Each row is followed by roughly how far along a hidden order it lies, from 0 to 15. A new part has a new order.
In the rows, zero is written as 128.
[186  67 130 128 120 120  85  98 128 118 151  71 128 151 152 138 110 131
  51 142  99  91  91 117 100 120 122 118 161 117 120  88 126 118 116 138
  79 199 169 135 157 116 114  61 123 118 134 127 108 135 130 142 136 103
 151 123 102 122 111 119 128 104 152 131 131 136 126  92 131 123 166 109
 125 112 111 108 148 130 107 141 123 126  70 135 132  48 172 149 118 125
 130 137 156 160 128 164 126 129 128 121 120 128 136 137 125 165  81 149
 152 114 131  98 127  97 120 140 143 165 147 120  84 126 122 122 127 133
 116 108 106  76  96 127  74 125 112 123 121 116 122 137 124 167 196 174
 130 108 198 150 163  90 116 127 125 126 138 105 130 118 160 154 136 134
 165 123 133 128 139 126 143 125 133 119 131 128 111 138 125 157 117 133
 130 151 132  96 152 133 132 130 163 126 176 119 144 110 135 135 188 160
 232 114 134 127  86 153 128 179 121 112 207 134 133 240 212 148 174 127
 138 113  92 115 124 142 127 122 129 127 129 108  61 122 144 131  86] | 15
[ 78 177 135 124 145 122 186 149 141 136 117 177 127 148 107 112 146  42
 171 127 175 180 193 139 101 117 135 148  56 161 137 149 119 143 144 108
 185  20  78 120  83 137  98 200 135 148 121 157 162 115 132 128 108 144
  79 119 153 121  82 144 157 154 153 110 122 150 124 146 128 147  93 143
 155 159 172 184 101 140 210  68 127 118 174 125 124 232 120 115 138 123
 187 136  58  75  71  64 111 106 118 152 137 183 113 152 145 108 171  93
  76 113 143 161 135 146 151 132  80  60  86 138 211 124 121  98 130 149
 121 154 140 172 175 122 198 139  19 105 130 166 216 114 149  66   1  76
 118 151  62 110  84 185 150 119 121 142 126 151 118 135 115  59 114 108
  39 102 128 130 113  93 128 163 131 132 126 104 172 122 145 104 127 124
 131  97 151 113 114 115 140 127 122 144 119 154 114 188 134 135   6 112
   1 147  83 130 144 132  98  76 126 131  34 141 125  83  79 154  76 142
 119 156 195 162 166 112 133 112  91 135 149  43 232 145  42 127 179] | 0
[108 158 139 119 142 128 183 161 138 138 110 163 127 124 107 122 143  84
 164 126 185 144 146 135  93 115 133 138  77 151 138 162 129 145 134 119
 165  41  96 120  92 130 127 205 122 142 124 151 155 133 127 121 121 144
  90 135 149 141  90 138 140 150 141 122 130 139 122 121 130 148  85 142
 152 175 154 158 102 130 177 124 129 126 169 143 128 206 123 106 154 125
 156 128  81  84 100  86 107 113 117 133 139 148 120 145 136 112 165 102
  93 106 134 152 126 123 143 137 117  83  85 146 171 121 132 112 118 156
 133 143 158 174 168 124 185 131  66  99 128 150 186 116 134  80  45  88
 123 139  88 108 105 209 145 123 119 134 118 135 124 133 113  79 120 119
  78 122 123 131 118  98 119 142 130 124 122 117 158 125 133 114 122 123
 153 103 133 114 108 117 129 131 132 150 165 138 112 173 128 137  70 112
   5 140  97 127 148 121 112  74 131 143  31 133 121  58  60 145  94 113
 112 146 177 145 159 110 136 106 101 135 129 102 197 145  83 118 177] | 6
[168  69 137 132 126 119  96 119 126 131 136 106 129 180 140 128 121 132
  30 139 135  93 102 121  75 126 128 127 148 127 128 111 120 126 119 132
  97 155 156 129 146 120 117 103 132 121 131 133 122 126 128 139 129 112
 133 122 113 119 110 121 122 113 152 128 137 155 119 101 137 132 151 110
 139 122 121 134 140 133 122  98 122 124  70 146 136 104 167 144 135 124
 134 138 126 143 117 143 116 124 109 127 127 139 137 140 125 171 100 133
 148 115 138 110 135 102 126 134 142 159 145 130 103 120 123 124 130 144
 112 118 127  97 103 123 111 128 108 118 121 125 141 135 124 157 149 150
 129 113 181 137 146 137 116 122 119 132 136  95 129 126 122 137 127 132
 132 121 132 131 134 111 148 135 133 122 132 117 120 135 127 150 123 131
 135 115 140  88 149 118 133 129 162 132 185 134 138 118 133 132 163 142
 203 115 133 126 131 147 117 142 121 102 179 134 128 255 154 161 157 144
 136 118 123 123 129 127 128 118 141 128 145  77 117 124 112 120 127] | 13
[127 135 139 121 140 123 141 135 141 140 130 130 125 175 126 116 132 121
 109 131 161 128 135 129  61 126 134 134 107 146 131 150 117 137 126 130
 123  95 127 119 112 125 122 167 130 131 128 136 145 125 127 127 124 125
 109 134 138 133  98 131 119 136 141 120 143 165 123 116 133 143  88 131
 165 162 140 134 116 135 147  91 125 121 139 150 135 180 136 124 139 130
 144 134 101 100 110 111 114 121 103 133 133 163 129 159 136 139 147 113
 113 105 133 145 134 133 135 136 115 124 105 134 148 131 128 124 126 152
 125 133 150 141 140 122 149 130  89 111 117 141 172 130 126 113  80 135
 125 138 124 113 117 177 138 122 109 139 128 119 126 131 106 101 123 126
  89 124 125 134 122 102 131 145 134 121 116 108 149 129 123 122 124 124
 146 119 135  99 131 120 140 130 139 140 163 143 118 142 123 126 121 124
  83 134 110 125 142 131 120  83 125 122  77 127 111 107 131 169 112 127
 115 134 151 136 145 117 133 116 118 132 135  94 150 130  96 114 175] | 10
[198  92 133 170 124 112 117 151  83 144 139 149 129 197 108 127 123  95
  96 131 121 106 153 138  41 110 135 153 165 134 126 111  79  92 127 163
  81 198 183 136 115 149  81  59 159 106 122 143 120  90 131 157 120 122
 133  87 119 111 152  94 118 146  78 122 175 163 140 123 131 160 163  87
 122  95 129 121 132 160 164  51 124 120  98 121 124  98 144 193 128 129
 167 146 116 140 109 182 135 142  98 125 116 186 128 153 138 149 174 160
 181 131 147 141 144 115 130 119 116 169 150 175 112 167 102 158 156 131
  65 140 151  84 100 119 123 134 183 147 111  68 191 125 128 193  79 206
 132 101 186 159 122  91 164 111 116 135 175 177 127 134  49 152 117 136
  80 184 150 138 121 141 161 159 136 181 145 106 123 137 120 124 143 126
  63 200 152  12 142 124 161 128 120 106 126 148 106 128 139 113 187 127
 255 116 137 123 231 112  87 164 106  84 252 100 119 219 255 121 115 165
 154 108 143 119 146 154 118 196 124 122 159  57 185 131 105 165 134] | 7
[138 129 134 110 139 129 138 122 167 125 161  95 125 140 138 127 130 144
  48 132 149 111  80 117 115 129 125 114 118 141 122 135 148 159 121 123
 138  89 137 115 139 112 130 156 119 131 132 124 137 143 130 118 134 117
 113 172 121 133  74 145 122 113 156 125 122 149 118  98 132 127 119 134
 164 148 130 118 127 121 120 136 124 132 129 151 145 156 167 103 137 129
 132 121 130 125 123 112 108 118 119 126 139 106 136 141 123 142 101 111
 127 108 126 126 126 116 131 151 136 117 102 104 126 102 134 104 111 160
 140 113 139 131 139 126 120 128  55  84 123 162 123 130 118 106 139 114
 121 138 163 115 139 171 126 128 112 135 114  58 130 125 157 100 140 124
 149  87 120 130 134 101 119 119 133  92 104 117 132 129 125 142 103 124
 172 108 129 124 121 131 124 136 155 143 193 125 130 133 119 132 154 139
 118 131 115 127  99 143 140  59 125 145  82 137 114 123  75 177 136 117
 108 140 126 133 133 107 135 100 133 129 117 120  80 124 121  98 159] | 13
[211  82 139 143 124 115  92 108  97 131 146 107 130 180 134 137 122  95
  55 136 112  92 162 126  62  92 129 132 160 112 126 108  99 100 123 154
  67 205 167 142 136 125  96  63 131 111 133 131 123 111 130 153 130 110
 150 107 115 111 155 102 130 124 145 124 155 155 126 120 128 149 159 101
 116 105 121 113 140 150 141  82 124 117  66 131 121  75 133 177 108 126
 142 149 130 148 113 171 133 133 126 124 117 181 132 159 136 163 116 156
 170 120 138 122 140 118 126 129 130 183 163 156  89 141 114 132 145 144
 108 123 124  67  85 125  93 131 120 161 114  87 137 133 121 183 133 205
 135 104 192 163 142  93 143 117 121 137 171 158 121 121 114 159 124 130
 116 133 141 133 126 127 156 146 135 148 138 116 121 137 123 137 130 132
 107 180 141  58 159 127 155 123 145 116 140 138 119 115 141 128 154 149
 253 115 135 130 139 134 109 189 111  92 244 118 123 255 255 124 147 149
 137 106 118 117 125 151 121 151 141 125 148  86 123 124 116 148 107] | 12
[183  74 125 139 124 111  65 100 111 132 155  89 129 185 143 128 113  92
  50 141 113  90 136 125  69 119 124 130 139 116 119 108 112 104 125 145
  74 208 156 137 149 124 113  45 141 115 132 137 117 124 124 135 127 100
 154 108 104 112 124 113 128 121 153 130 148 143 127 115 133 127 165  98
 134 100 116 149 141 139 127  94 121 118  76 120 133  84 145 163 115 127
 149 153 141 137 103 145 132 136 133 123 115 167 135 154 134 170 108 157
 172 115 134 108 141 104 129 135 132 150 158 112  83 145 109 131 138 126
 106 122 116  70  91 121  74 131 123 137 112 120 142 142 135 182 175 179
 132 107 195 153 142  78 131 117 117 132 141 138 134 121 126 158 123 141
 125 129 136 128 131 128 154 129 134 127 148 122 117 136 122 154 135 133
 105 165 136  82 168 122 146 126 153 121 124 141 136 111 135 130 145 152
 197 112 140 130 124 149 118 176 112  59 230 128 129 255 255 154 156 144
 136 108 105 120 140 146 133 134 138 124 145  99  85 136  99 139 135] | 13
[146 143 141 119 141 128 154 148 154 137 125 133 126 142 122 124 134 125
 106 127 170 120 115 124  97 122 130 126 104 146 130 157 138 151 126 124
 143  61 119 118 113 124 132 182 122 132 128 138 146 137 127 118 128 130
  97 145 139 142  80 137 123 134 139 125 137 152 119 109 132 138 102 132
 159 174 144 129 113 127 139 128 126 130 145 146 132 168 151 104 150 128
 143 128 101 104 112 105 107 115 120 130 134 132 128 138 131 128 140 106
 117 106 134 147 126 119 137 142 127 108  87 133 156 108 136 112 116 164
 134 130 160 155 144 126 156 127  79  94 120 141 151 123 122  97 114 117
 122 138 120 105 130 190 141 125 112 138 113 109 128 131 119  96 127 125
 105 115 121 131 124 102 122 130 132 111 114 110 148 128 125 124 115 123
 157 106 129 124 113 122 127 134 142 150 176 132 120 154 122 127 124 120
  65 134 112 126 135 127 127  72 128 145  52 129 115  76  83 159 114 112
 109 141 153 137 144 108 136 106 116 131 124 112 147 134 110 106 171] | 10
[105 147 135 135 141 122 146 153 134 145 113 157 126 164 102 111 140  59
 158 126 177 130 171 141  63 113 133 143  70 147 133 176 113 129 138 133
 142  77 101 123  93 138 130 170 136 134 124 153 154 119 124 123 115 140
  98 118 149 138  98 131 137 157 128 120 142 149 131 139 132 149  89 131
 163 169 154 175 104 138 190  99 127 121 164 128 127 208 104 121 148 127
 166 142  82  84  87  89 120 117 115 137 127 177 120 159 146 118 185 109
 114 108 136 164 140 136 142 131 107  96  90 143 184 144 121 125 128 148
 119 152 157 163 162 120 186 134  99 113 124 150 182 122 141 102   2 111
 124 140  87 110  87 179 154 115 112 139 132 171 127 137  88  98 112 127
  50 131 127 131 111 107 129 148 134 135 135 109 158 125 130 110 144 122
 124 125 135  99 126 114 140 126 118 143 119 153 108 164 126 129  54 105
  12 137 106 128 160 115 107  95 124 111  59 121 114  53 107 151  86 128
 118 139 176 144 167 121 139 126  98 127 143  89 218 149  59 129 191] | 5
[107 122 128 139 141 118 141 170 107 147 107 168 126 221 124 102 120 140
 158 138 156 128 178 141  85 135 141 163 121 153 133 144  82 106 129 145
 130 130 138 125  95 153 104 125 166 128 117 169 143  93 124 139 113 131
 122  87 137 136 103 115 108 162  87 121 174 165 144 141 142 150 117 110
 175 163 147 162 104 154 163  31 125 111 138 132 134 195 130 148 143 129
 161 152  77  84  99 117 138 136  84 143 117 199 124 182 145 143 206 130
 135 115 146 166 143 142 138 117  81 135 119 139 158 189 109 155 142 128
  90 161 170 165 139 117 178 132 169 122 121 101 222 135 150 120   8 163
 127 135  82 125  83 133 141 113  98 136 139 185 131 141  49 144 107 145
  43 187 137 135 114 130 144 175 135 156 132  99 157 129 118 102 151 121
  79 147 144  67 135 100 163 123 107 122 102 162 123 137 128 102  99 106
  93 133 122 118 241 110  85 143 126  86 117 120 111  68 171 183  93 144
 145 130 174 135 174 131 135 162 105 135 153  54 226 142  62 145 172] | 2
[161  74 142 145 130 118 114 135 110 149 137 126 129 235 120 114 132 107
  52 136 147 112 153 134  21 121 136 147 136 138 133 125  85 121 122 139
  92 142 156 135 126 129 115 119 142 120 128 138 137 101 129 147 121 123
 117 106 125 119 129 115 122 119 134 121 150 181 125 119 141 155 130 101
 148 128 140 134 129 146 155  37 122 122  91 154 130 140 128 170 134 125
 172 145  89 115  98 138 119 123  76 137 122 183 132 162 138 167 137 132
 149 115 145 138 146 126 135 121 102 156 131 160 129 145 115 140 144 143
  87 136 139 117 115 117 145 134 115 133 120 118 188 135 128 144  79 155
 131 118 160 136 115 152 129 116 114 141 156 142 127 136  86 140 119 124
  76 140 135 133 119 103 157 158 137 155 132 102 139 132 130 129 144 129
 111 157 150  66 157 109 154 125 137 128 168 153 117 125 135 118 129 130
 154 117 132 125 168 131  94 159 118  85 162 115 118 255 255 166 125 169
 142 115 154 133 145 126 126 160 124 129 156  42 166 123  70 132 162] | 9
[ 84 162 134  92 146 133 159 133 180 135 140 122 124  98 139 125 136 134
 113 131 166 131  87 119 123 141 127 113  96 145 129 154 159 170 127 104
 177  36 100 109 126 113 142 209 116 143 128 132 153 154 125 102 129 129
  99 159 141 137  76 159 135 134 162 128 113 138 112 104 128 116  95 148
 169 168 138 138 115 111 122 143 125 134 162 151 146 191 157  83 147 129
 124 119 112 105 126  81 103 112 117 132 149  96 132 124 119 136 113  97
  92 104 128 132 123 127 136 151 128  93  77 109 160  95 140  98 101 148
 158 120 149 174 169 126 146 126  51  68 132 181 120 128 126  73 107  69
 118 157 118 102 137 194 114 133 112 132  95  55 130 127 159  78 137 117
 137  75 113 127 135 101 110 116 127  83 105 126 147 125 125 139  95 123
 180  71 124 155 107 125 108 137 154 161 196 127 125 139 114 137 113 124
  12 141  98 129  98 137 142  19 135 158  15 152 120  37   1 177 118 102
 103 155 137 140 151 100 138  78 122 134 111 140 113 138 101  90 172] | 12
